Below is a small trained network, with its code and all its weights. Each question gives an input and a class and asks what happens when units are switched off, that is, made to give their printed mean instead of their output.

import numpy as np


def w(rows, s, z=0):
    codes = np.array(rows[::2]) - 128.0
    scale = np.full(codes.shape[1], s)
    scale[-1] = z or s
    return codes * scale


def f(y):
    return y / 2 * (1 + np.tanh(0.7978845608 * (y + 0.044715 * y**3)))


def log_softmax(a):
    a = a - a.max(-1, keepdims=True)
    return a - np.log(np.exp(a).sum(-1, keepdims=True))


def net(x, mask):
    res = np.array(x, float).reshape(1, 5) / 4 @ E
    y = f(res @ A[0][:, :-1].T + A[0][:, -1])
    res = res + np.where(mask, y, B[0][:, -1]) @ B[0][:, :-1]
    return log_softmax(res[-1] @ U[:, :-1].T + U[:, -1])


A, B = {}, {}
E = w([
[155,183,252,158,124,90,69,201,62,91],'x0',
[129,124,125,125,122,117,130,132,140,110],'x1',
[51,238,122,181,75,160,158,138,167,116],'x2',
[135,129,59,135,124,142,194,180,31,82],'x3',
[129,129,116,134,95,127,114,143,120,161],'x4',
],0.011)
A[0] = w([
[138,112,191,136,134,103,102,84,223,173,89],'n0',
[120,133,160,116,111,136,55,108,216,149,112],'n1',
[135,189,226,140,128,96,75,165,90,102,152],'n2',
[120,116,117,142,160,155,155,109,164,132,189],'n3',
[178,3,127,96,137,104,72,124,94,130,1],'n4',
[61,243,114,142,95,149,153,139,172,117,23],'n5',
[104,102,24,119,131,140,158,64,195,172,131],'n6',
[136,134,58,134,111,120,219,169,24,84,118],'n7',
],0.016,0.0031)
B[0] = w([
[73,161,63,121,174,152,68,127,94,133,219],'n0',
[78,187,91,127,188,137,99,133,73,97,208],'n1',
[151,44,159,88,25,137,103,150,150,115,255],'n2',
[144,124,143,128,86,115,99,165,119,168,169],'n3',
[158,170,130,184,157,110,251,98,172,151,241],'n4',
[189,136,122,171,193,95,241,85,152,168,225],'n5',
[159,60,200,97,37,127,95,163,133,90,254],'n6',
[59,176,93,113,182,145,37,119,105,125,236],'n7',
],0.013,0.02)
U = w([
[157,40,171,98,39,105,106,197,121,102,87],'0',
[43,176,58,126,181,143,71,141,67,118,61],'1',
[189,141,118,201,162,38,254,92,152,169,249],'2',
],0.0078,0.0018)

Each question gives the input, the list of numbers given to net, and the class t.
The units are the neurons (one row each of A and B). Each row of codes is followed by its name. A weight is (code - 128) times the scale printed after its matrix; where a second scale follows, it is the last column's (A, B and U).
mask holds one flag per neuron, in row order. A switched-off neuron (its flag False) gives its mean, the last column of its row in B, instead of its output. The means were averaged over made-up inputs and are rounded, as every weight is.
A unit's drop is (log p(t) with every unit on - log p(t) with that unit switched off) / (log p(t) with every unit on - log p(t) with every unit switched off).
The circuit of an input: a set's keep is (log p(t) with only the set's units on - log p(t) with every unit switched off) / (log p(t) with every unit on - log p(t) with every unit switched off). Starting from all 8 units, units are removed one at a time, each time the one whose removal leaves the highest keep (on an exact tie, the one counted first), for as long as the keep stays at least 0.8.
circuit, biggest first: the units of the circuit, biggest drop first
top k neurons: the k neurons with the biggest drops, biggest first
drop of u: that unit's drop, to one decimal
input [-2,1,0,5,7], class 1: circuit, biggest first -> [n7]
input [-2,-5,-2,4,4], class 1: top 2 neurons -> [n2 n7]
input [-1,-1,-3,1,-5], class 2: top 2 neurons -> [n2 n6]
input [-2,-7,-3,-3,8], class 1: top 3 neurons -> [n5 n2 n0]
input [3,-8,-6,-5,1], class 2: top 2 neurons -> [n4 n7]
input [5,2,7,-5,7], class 2: top 2 neurons -> [n5 n6]
input [3,5,4,-4,6], class 1: top 2 neurons -> [n4 n6]
input [3,-4,0,-4,-3], class 1: top 4 neurons -> [n6 n0 n1 n3]
input [2,0,7,6,2], class 2: top 2 neurons -> [n5 n0]
input [1,4,1,-2,5], class 1: top 4 neurons -> [n6 n4 n2 n5]
input [7,-5,-3,-8,-3], class 1: top 2 neurons -> [n0 n1]
input [-4,-2,-8,8,2], class 1: top 3 neurons -> [n7 n5 n2]
input [7,-5,-8,-4,3], class 2: drop of n4 -> 3.9
input [-2,4,-5,-8,7], class 1: drop of n0 -> 0.5
input [-8,2,-3,2,-8], class 0: drop of n6 -> 0.3
input [-3,-8,6,-3,7], class 2: circuit, biggest first -> [n5]
